[[ 57  -9]
 [ 25  74]
 [  6  69]
 [-44  57]
 [ 33   1]
 [ 20 -13]
 [-10 -21]
 [-29  22]]
->
[[ -9  57]
 [ 74  25]
 [ 69   6]
 [ 57 -44]
 [  1  33]
 [-13  20]
 [-21 -10]
 [ 22 -29]]

[[ 19 -65 -32 -67  23 -67]
 [ 18  22  50 -49 -38 -56]]
->
[[-67  19 -65 -32 -67  23]
 [-56  18  22  50 -49 -38]]

[[ 33 -17  80]
 [-10  -7 -14]
 [  5  30  58]
 [ 18  18   4]
 [ -2 -23  -3]
 [-33   4 -39]
 [  3 -56   9]
 [ 15  16  17]
 [ 53  -2  73]
 [-40 -32  28]]
->
[[ 80  33 -17]
 [-14 -10  -7]
 [ 58   5  30]
 [  4  18  18]
 [ -3  -2 -23]
 [-39 -33   4]
 [  9   3 -56]
 [ 17  15  16]
 [ 73  53  -2]
 [ 28 -40 -32]]

[[-28 -10  81]
 [-24  58  86]
 [-28  -9  83]]
->
[[ 81 -28 -10]
 [ 86 -24  58]
 [ 83 -28  -9]]

[[-84 -38  -1  36  -8 -26  59 -32]
 [-10  60  -1  38 -34 -19 -22 -17]
 [-50 -38 -34  17 -21  26 -78  39]
 [ -1 -58 -39  15 -56 -41 -57  39]
 [  4   7 -82   5  -7 -71  -9  42]]
->
[[-32 -84 -38  -1  36  -8 -26  59]
 [-17 -10  60  -1  38 -34 -19 -22]
 [ 39 -50 -38 -34  17 -21  26 -78]
 [ 39  -1 -58 -39  15 -56 -41 -57]
 [ 42   4   7 -82   5  -7 -71  -9]]

[[32 75]
 [33 45]
 [34 53]
 [45 50]
 [48 42]
 [37 45]]
->
[[75 32]
 [45 33]
 [53 34]
 [50 45]
 [42 48]
 [45 37]]

[[ -9  42]
 [ 79 -89]
 [-34  19]
 [ 11 -35]
 [ -6  68]]
->
[[ 42  -9]
 [-89  79]
 [ 19 -34]
 [-35  11]
 [ 68  -6]]

[[-91 -67 -50]
 [-43 -59  22]
 [-48 -15 -61]]
->
[[-50 -91 -67]
 [ 22 -43 -59]
 [-61 -48 -15]]

[[-21 -13 -48  -2 -22  -1  -8 -27 -44  13]
 [  1  12  17  42  -5  30   6   7  13   3]
 [ 74  -4  19 -32  39 -19   0   8  15   3]
 [ 34   1  17 -18   9  -9   0   8  12  -5]
 [ -9  -5  18  31  -7  23   0  11  24   4]
 [-12 -23   6  19 -10   4 -16   1  13   3]
 [-55   0  10  -2 -32  -1   0   8   9   1]]
->
[[ 13 -21 -13 -48  -2 -22  -1  -8 -27 -44]
 [  3   1  12  17  42  -5  30   6   7  13]
 [  3  74  -4  19 -32  39 -19   0   8  15]
 [ -5  34   1  17 -18   9  -9   0   8  12]
 [  4  -9  -5  18  31  -7  23   0  11  24]
 [  3 -12 -23   6  19 -10   4 -16   1  13]
 [  1 -55   0  10  -2 -32  -1   0   8   9]]
---
[[ -5 -48   5  -7  23  -8  34   5  21 -30   5   5   4]
 [-13   1 -37  82   1  28  -1  11   1   1 -57 -48 -44]
 [ -6 -71   3  -5  30  -6  52   6  29 -44   3   2   3]
 [ 11   4  24 -57  -1 -21  -3 -11  -5   1  32  29  27]
 [  8  62   1  -1 -23   3 -47  -9 -29  41   2   2   1]
 [  0  20  -9  14 -11  11 -14   0 -11  14 -10  -9  -9]
 [  0  18 -10  16 -11  11 -13   1 -10  14 -10 -10 -10]]
->
[[  0  18 -10  16 -11  11 -13   1 -10  14 -10 -10 -10]
 [  0  20  -9  14 -11  11 -14   0 -11  14 -10  -9  -9]
 [  8  62   1  -1 -23   3 -47  -9 -29  41   2   2   1]
 [ 11   4  24 -57  -1 -21  -3 -11  -5   1  32  29  27]
 [ -6 -71   3  -5  30  -6  52   6  29 -44   3   2   3]
 [-13   1 -37  82   1  28  -1  11   1   1 -57 -48 -44]
 [ -5 -48   5  -7  23  -8  34   5  21 -30   5   5   4]]

[[  8 -15  -6 -25 -15   5  12]
 [-47  -5 -21  18  13  28  17]
 [-60 -22 -28  23  42  40  15]
 [-37 -39 -21  15  67  37   1]
 [-47 -84 -41 -35  50  65  31]
 [-44 -67 -30   2  83  55   6]
 [-60 -25 -34  -1  13  42  31]
 [  2 -12  -9 -25 -19   5  15]
 [-47  -5 -21  20  22  25  14]
 [-79 -36 -41  10  34  57  34]
 [-24 -22 -12  18  54  23  -5]
 [-21 -67 -24 -19  58  42   7]]
->
[[-21 -67 -24 -19  58  42   7]
 [-24 -22 -12  18  54  23  -5]
 [-79 -36 -41  10  34  57  34]
 [-47  -5 -21  20  22  25  14]
 [  2 -12  -9 -25 -19   5  15]
 [-60 -25 -34  -1  13  42  31]
 [-44 -67 -30   2  83  55   6]
 [-47 -84 -41 -35  50  65  31]
 [-37 -39 -21  15  67  37   1]
 [-60 -22 -28  23  42  40  15]
 [-47  -5 -21  18  13  28  17]
 [  8 -15  -6 -25 -15   5  12]]

[[-66 -27  -2  48 -17  23   8]
 [-32  23 -17 -22 -32 -34  59]
 [-18  29 -28  46 -42   5  21]
 [ -5 -31   0 -37  49 -63   7]
 [ 38  33 -42 -10 -26  43  22]
 [ 44 -44 -15  27  11  12  46]
 [-13 -19  25 -36  18  39  23]
 [  9  15  27  -9   1 -44  66]]
->
[[  9  15  27  -9   1 -44  66]
 [-13 -19  25 -36  18  39  23]
 [ 44 -44 -15  27  11  12  46]
 [ 38  33 -42 -10 -26  43  22]
 [ -5 -31   0 -37  49 -63   7]
 [-18  29 -28  46 -42   5  21]
 [-32  23 -17 -22 -32 -34  59]
 [-66 -27  -2  48 -17  23   8]]

[[  2  -2  41  33  -2 -11  15 -27]
 [-87 -29  -1  55  38  12 -81  -5]]
->
[[-87 -29  -1  55  38  12 -81  -5]
 [  2  -2  41  33  -2 -11  15 -27]]

[[ 14  27   6  58 -18  81   1  28]
 [-52 -50 -47 -41  13  13   1  -9]
 [ 79  73  60  58 -10 -10  -2   5]
 [ -3  12  -7  41 -33  58  15  28]
 [ 14  12  19   8 -10 -32   4  -2]
 [ 63  42  46   8   5 -77  -5 -17]
 [-36 -34 -34 -41  21  36 -11  -9]]
->
[[-36 -34 -34 -41  21  36 -11  -9]
 [ 63  42  46   8   5 -77  -5 -17]
 [ 14  12  19   8 -10 -32   4  -2]
 [ -3  12  -7  41 -33  58  15  28]
 [ 79  73  60  58 -10 -10  -2   5]
 [-52 -50 -47 -41  13  13   1  -9]
 [ 14  27   6  58 -18  81   1  28]]

[[  0  71 -13  -1 -38 -13  -9  38  11   6]
 [-14 -50  11 -10  34  10  41 -23   3  13]
 [ 10 -20   5  47   1  43 -42 -20 -27 -59]
 [  3   0  -5   0   0  -5   1   0  -4  -2]]
->
[[  3   0  -5   0   0  -5   1   0  -4  -2]
 [ 10 -20   5  47   1  43 -42 -20 -27 -59]
 [-14 -50  11 -10  34  10  41 -23   3  13]
 [  0  71 -13  -1 -38 -13  -9  38  11   6]]
